Below is a small trained network, with its code and all its weights. Each question gives an input and a class and asks what happens when units are switched off, that is, made to give their printed mean instead of their output.

import numpy as np


def w(rows, s, z=0):
    codes = np.array(rows[::2]) - 128.0
    scale = np.full(codes.shape[1], s)
    scale[-1] = z or s
    return codes * scale


def norm(h):
    return h / np.sqrt((h * h).mean(-1, keepdims=True) + 1e-5)


def f(y):
    return y / 2 * (1 + np.tanh(0.7978845608 * (y + 0.044715 * y**3)))


def log_softmax(a):
    a = a - a.max(-1, keepdims=True)
    return a - np.log(np.exp(a).sum(-1, keepdims=True))


def net(x, mask):
    res = np.array(x, float).reshape(1, 3) / 4 @ E
    u = 0
    for l in range(3):
        y = f(norm(res) @ A[l][:, :-1].T + A[l][:, -1])
        res = res + np.where(mask[u : u + 6], y, B[l][:, -1]) @ B[l][:, :-1]
        u += 6
    return log_softmax(norm(res)[-1] @ U[:, :-1].T + U[:, -1])


A, B = {}, {}
E = w([
[130,135,210,170,139,4,104,123],'x0',
[161,141,158,189,201,169,154,142],'x1',
[112,146,137,136,122,158,104,2],'x2',
],0.013)
A[0] = w([
[126,140,111,104,61,135,99,142,38],'L0N1',
[112,131,136,88,41,7,99,74,81],'L0N2',
[146,132,135,123,93,60,90,85,76],'L0N3',
[138,135,136,128,122,158,124,77,73],'L0N4',
[131,137,154,146,137,79,121,18,43],'L0N5',
[132,141,137,145,122,47,114,104,2],'L0N6',
],0.017,0.0036)
B[0] = w([
[174,157,83,104,21,156,124,141,163],'L0N1',
[94,136,160,34,59,10,214,137,249],'L0N2',
[48,90,194,123,105,111,187,115,192],'L0N3',
[173,109,175,210,174,194,161,107,164],'L0N4',
[212,129,95,223,176,114,33,51,221],'L0N5',
[16,48,252,143,193,167,118,152,184],'L0N6',
],0.011,0.014)
A[1] = w([
[127,155,99,173,161,250,80,49,117],'L1N1',
[106,151,131,140,94,81,140,32,114],'L1N2',
[95,121,185,155,188,144,130,147,62],'L1N3',
[175,160,127,206,175,104,79,166,2],'L1N4',
[140,131,162,216,151,145,80,39,108],'L1N5',
[104,196,53,113,175,91,122,89,69],'L1N6',
],0.02,0.0041)
B[1] = w([
[52,252,132,216,77,195,124,8,252],'L1N1',
[156,86,67,117,192,170,31,150,209],'L1N2',
[195,189,114,138,127,129,97,160,188],'L1N3',
[158,187,137,155,108,113,243,159,187],'L1N4',
[114,97,148,139,147,197,188,12,243],'L1N5',
[52,65,151,190,162,110,185,132,122],'L1N6',
],0.017,0.015)
A[2] = w([
[166,154,145,133,165,113,148,164,14],'L2N1',
[188,88,128,199,250,188,53,37,83],'L2N2',
[183,162,102,201,150,85,144,148,4],'L2N3',
[214,87,156,57,102,103,74,73,196],'L2N4',
[102,104,147,206,121,26,151,105,149],'L2N5',
[98,102,232,238,234,50,84,75,184],'L2N6',
],0.021,0.0025)
B[2] = w([
[119,136,124,149,85,77,131,109,149],'L2N1',
[103,60,251,49,140,99,118,117,252],'L2N2',
[136,110,153,161,157,110,147,147,157],'L2N3',
[146,123,106,163,130,134,98,185,186],'L2N4',
[190,73,123,116,156,185,87,86,180],'L2N5',
[107,199,39,123,60,162,140,163,247],'L2N6',
],0.024,0.019)
U = w([
[146,129,14,98,51,140,92,185,185],'0',
[116,24,223,53,138,98,91,102,128],'1',
[192,185,141,240,144,84,225,169,70],'2',
[126,191,168,182,147,223,169,16,215],'3',
[113,131,81,132,249,105,141,102,2],'4',
],0.013,0.0054)

Each question gives the input, the list of numbers given to net, and the class t.
The units are the neurons (one row each of A and B). Each row of codes is followed by its name. A weight is (code - 128) times the scale printed after its matrix; where a second scale follows, it is the last column's (A, B and U).
mask holds one flag per neuron, layer by layer. A switched-off neuron (its flag False) gives its mean, the last column of its row in B, instead of its output. The means were averaged over made-up inputs and are rounded, as every weight is.
A unit's drop is (log p(t) with every unit on - log p(t) with that unit switched off) / (log p(t) with every unit on - log p(t) with every unit switched off).
unit that matters most: the unit with the biggest drop
top k neurons: the k neurons with the biggest drops, biggest first
k most important neurons of layer l: the k neurons of layer l with the biggest drops, biggest first
drop when u is switched off: that unit's drop, to one decimal
input [5,-7,-7], class 1: unit that matters most => L2N6
input [-3,1,-8], class 2: top 4 neurons => [L2N2; L1N5; L1N2; L2N6]
input [1,-4,1], class 1: 2 most important neurons of layer 0 => [L0N3; L0N6]
input [2,-1,2], class 1: top 3 neurons => [L2N2; L1N2; L0N5]
input [5,-2,1], class 0: top 2 neurons => [L0N2; L2N6]
input [1,-3,4], class 1: top 2 neurons => [L2N2; L1N2]
input [2,-3,-8], class 1: 3 most important neurons of layer 1 => [L1N2; L1N1; L1N3]
input [-4,-2,-4], class 0: top 3 neurons => [L2N2; L0N5; L1N1]
input [2,1,-3], class 2: top 2 neurons => [L0N2; L0N5]
input [1,-8,0], class 1: top 2 neurons => [L2N6; L0N2]
input [6,-3,5], class 0: top 2 neurons => [L2N6; L0N2]
input [-5,-7,-3], class 0: top 2 neurons => [L2N2; L1N1]
input [-8,-8,-7], class 0: top 2 neurons => [L2N2; L1N1]
input [3,-6,-3], class 1: unit that matters most => L2N6
input [4,0,7], class 1: top 3 neurons => [L2N2; L0N2; L0N5]
input [-2,0,-5], class 0: 3 most important neurons of layer 0 => [L0N5; L0N4; L0N6]
input [8,5,6], class 1: top 2 neurons => [L2N2; L1N2]
input [-3,8,-3], class 2: top 2 neurons => [L0N5; L1N5]
input [7,-4,7], class 1: 2 most important neurons of layer 2 => [L2N2; L2N5]
input [-1,6,-4], class 2: unit that matters most => L0N5
input [1,1,-1], class 2: 3 most important neurons of layer 0 => [L0N5; L0N2; L0N4]
input [6,-6,5], class 0: 2 most important neurons of layer 0 => [L0N2; L0N5]
input [-2,-1,-4], class 0: drop when L2N2 is switched off => 1.2
input [5,4,-4], class 2: drop when L0N2 is switched off => 0.4
input [-5,-8,2], class 0: drop when L2N2 is switched off => 0.3
